Below is a small trained network, with its code and all its weights. Each question gives an input and a target symbol and asks what happens when units are switched off, that is, made to give their printed mean instead of their output.

import numpy as np


def w(rows, s, z=0):
    codes = np.array(rows[::2]) - 128.0
    scale = np.full(codes.shape[1], s)
    scale[-1] = z or s
    return codes * scale


def f(y):
    return np.maximum(y, 0)


def softmax(a):
    e = np.exp(a - a.max(-1, keepdims=True))
    return e / e.sum(-1, keepdims=True)


def log_softmax(a):
    a = a - a.max(-1, keepdims=True)
    return a - np.log(np.exp(a).sum(-1, keepdims=True))


def net(x, mask):
    ids = ['ηθμξτω'.index(c) for c in x.split()]
    T = len(ids)
    res = E[ids] + P[:T]
    r = res
    for j in range(2):
        rows = slice(3 * j, 3 * j + 3)
        q, k, v = (r @ M[0][rows].T for M in (Q, K, V))
        z = softmax(np.where(np.tri(T) > 0, q @ k.T / 3**0.5, -1e9)) @ v
        o = O[0][rows]
        res = res + np.where(mask[j], z, o[:, -1]) @ o[:, :-1]
    y = f(res @ A[0][:, :-1].T + A[0][:, -1])
    res = res + np.where(mask[2:10], y, B[0][:, -1]) @ B[0][:, :-1]
    return log_softmax(res[-1] @ U[:, :-1].T + U[:, -1])


Q, K, V, O, A, B = {}, {}, {}, {}, {}, {}
E = w([
[71,90,146,129,139,170],'η',
[163,179,90,124,122,156],'θ',
[167,160,110,164,249,201],'μ',
[147,66,214,162,81,145],'ξ',
[169,136,221,105,160,141],'τ',
[140,149,166,123,28,106],'ω',
],0.019)
P = w([
[228,91,62,215,79,141],'0',
[43,122,254,132,98,189],'1',
[62,145,228,190,95,168],'2',
[61,163,176,229,96,154],'3',
[52,127,162,111,114,141],'4',
[67,144,151,154,130,148],'5',
[50,136,156,157,123,149],'6',
[61,140,166,149,113,156],'7',
[70,137,167,169,109,151],'8',
],0.0078)
Q[0] = w([
[187,135,112,218,94,182],'head 1',
[114,136,150,244,94,171],'head 1',
[137,35,100,124,142,96],'head 1',
[138,194,170,190,77,230],'head 2',
[147,123,208,111,142,104],'head 2',
[31,187,184,123,138,255],'head 2',
],0.0086)
K[0] = w([
[161,143,74,77,120,80],'head 1',
[198,103,98,182,138,96],'head 1',
[125,172,161,153,131,164],'head 1',
[255,45,78,141,55,74],'head 2',
[125,158,113,138,91,120],'head 2',
[231,80,78,147,130,101],'head 2',
],0.0088)
V[0] = w([
[136,12,171,46,140,222],'head 1',
[182,118,102,164,204,152],'head 1',
[194,151,149,161,116,98],'head 1',
[128,60,182,167,98,91],'head 2',
[216,145,149,74,88,129],'head 2',
[112,113,86,124,72,88],'head 2',
],0.011)
O[0] = w([
[135,174,42,216,168,60,224],'head 1',
[126,156,93,95,125,149,189],'head 1',
[204,108,150,53,161,137,169],'head 1',
[175,59,187,133,105,126,165],'head 2',
[133,153,110,91,166,80,253],'head 2',
[1,115,159,90,13,147,114],'head 2',
],0.0096,0.0031)
A[0] = w([
[154,195,195,122,254,158,73],'neuron 1',
[112,86,154,133,180,152,112],'neuron 2',
[184,44,175,127,121,185,79],'neuron 3',
[141,185,168,183,57,200,4],'neuron 4',
[173,108,145,98,149,174,138],'neuron 5',
[205,170,101,78,107,190,161],'neuron 6',
[120,185,193,97,177,56,127],'neuron 7',
[90,90,143,175,166,188,27],'neuron 8',
],0.0079,0.0026)
B[0] = w([
[169,60,5,101,16,90,253],'neuron 1',
[98,64,105,157,14,60,183],'neuron 2',
[249,174,99,96,221,162,179],'neuron 3',
[82,89,43,101,150,202,191],'neuron 4',
[107,182,133,34,143,92,178],'neuron 5',
[75,190,253,123,105,108,221],'neuron 6',
[156,223,58,240,150,24,172],'neuron 7',
[202,52,80,37,83,150,206],'neuron 8',
],0.0056,0.006)
U = w([
[149,73,121,229,76,165,237],'η',
[153,205,144,110,150,156,168],'θ',
[229,103,67,104,74,121,2],'μ',
[230,44,194,110,119,128,78],'ξ',
[204,105,160,152,134,13,26],'τ',
[165,100,166,70,2,70,90],'ω',
],0.006,0.005)

Each question gives the input, a string of symbols that net reads in full, and the target symbol t.
The units are the heads (3 rows each of Q, K, V and O) and the neurons (one row each of A and B). Each row of codes is followed by its name. A weight is (code - 128) times the scale printed after its matrix; where a second scale follows, it is the last column's (O, A, B and U).
mask holds one flag per unit, heads first, then neurons. A switched-off unit (its flag False) gives its mean, the last column of its rows in O or B, instead of its output. The means were averaged over made-up inputs and are rounded, as every weight is.
A unit's drop is (log p(t) with every unit on - log p(t) with that unit switched off) / (log p(t) with every unit on - log p(t) with every unit switched off).
The circuit of an input: a set's keep is (log p(t) with only the set's units on - log p(t) with every unit switched off) / (log p(t) with every unit on - log p(t) with every unit switched off). Starting from all 10 units, units are removed one at a time, each time the one whose removal leaves the highest keep (on an exact tie, the one counted first), for as long as the keep stays at least 0.8.
circuit, biggest first: the units of the circuit, biggest drop first
unit that matters most: the unit with the biggest drop
top k neurons: the k neurons with the biggest drops, biggest first
which heads matter: for each layer, one digit per head in row order, 1 if its drop is at least 0.15 and else 0, layers parted by /
drop when u is switched off: that unit's drop, to one decimal
input ω η μ ω ξ ω ξ, target ξ: circuit, biggest first => (head 1; neuron 3)
input μ τ τ θ η, target μ: circuit, biggest first => (head 2; neuron 1)
input η τ ω ξ τ, target τ: circuit, biggest first => (head 1; neuron 7)
input η θ η ξ η τ, target η: circuit, biggest first => (head 1; head 2)
input ω μ η η, target ω: which heads matter => 01
input ξ θ η τ μ ξ, target ξ: which heads matter => 01
input ω θ η θ, target ω: which heads matter => 11
input ξ η θ η θ θ ξ μ, target ξ: which heads matter => 01
input τ θ ξ μ τ ω, target τ: which heads matter => 11
input μ θ η ω, target θ: unit that matters most => head 1
input ξ η μ τ η θ θ η μ, target μ: top 2 neurons => (neuron 1; neuron 3)
input ξ θ ω θ ξ ξ θ ξ η, target ξ: circuit, biggest first => (head 2; neuron 3)
input η η η ξ ω, target η: drop when head 1 is switched off => 0.5
input ξ ω θ η η ω τ μ, target ξ: top neuron => (neuron 3)
input θ τ η θ μ, target μ: drop when neuron 7 is switched off => 0.0
input ξ τ μ τ, target τ: drop when neuron 3 is switched off => 0.0
input μ η η, target μ: drop when neuron 6 is switched off => -0.1
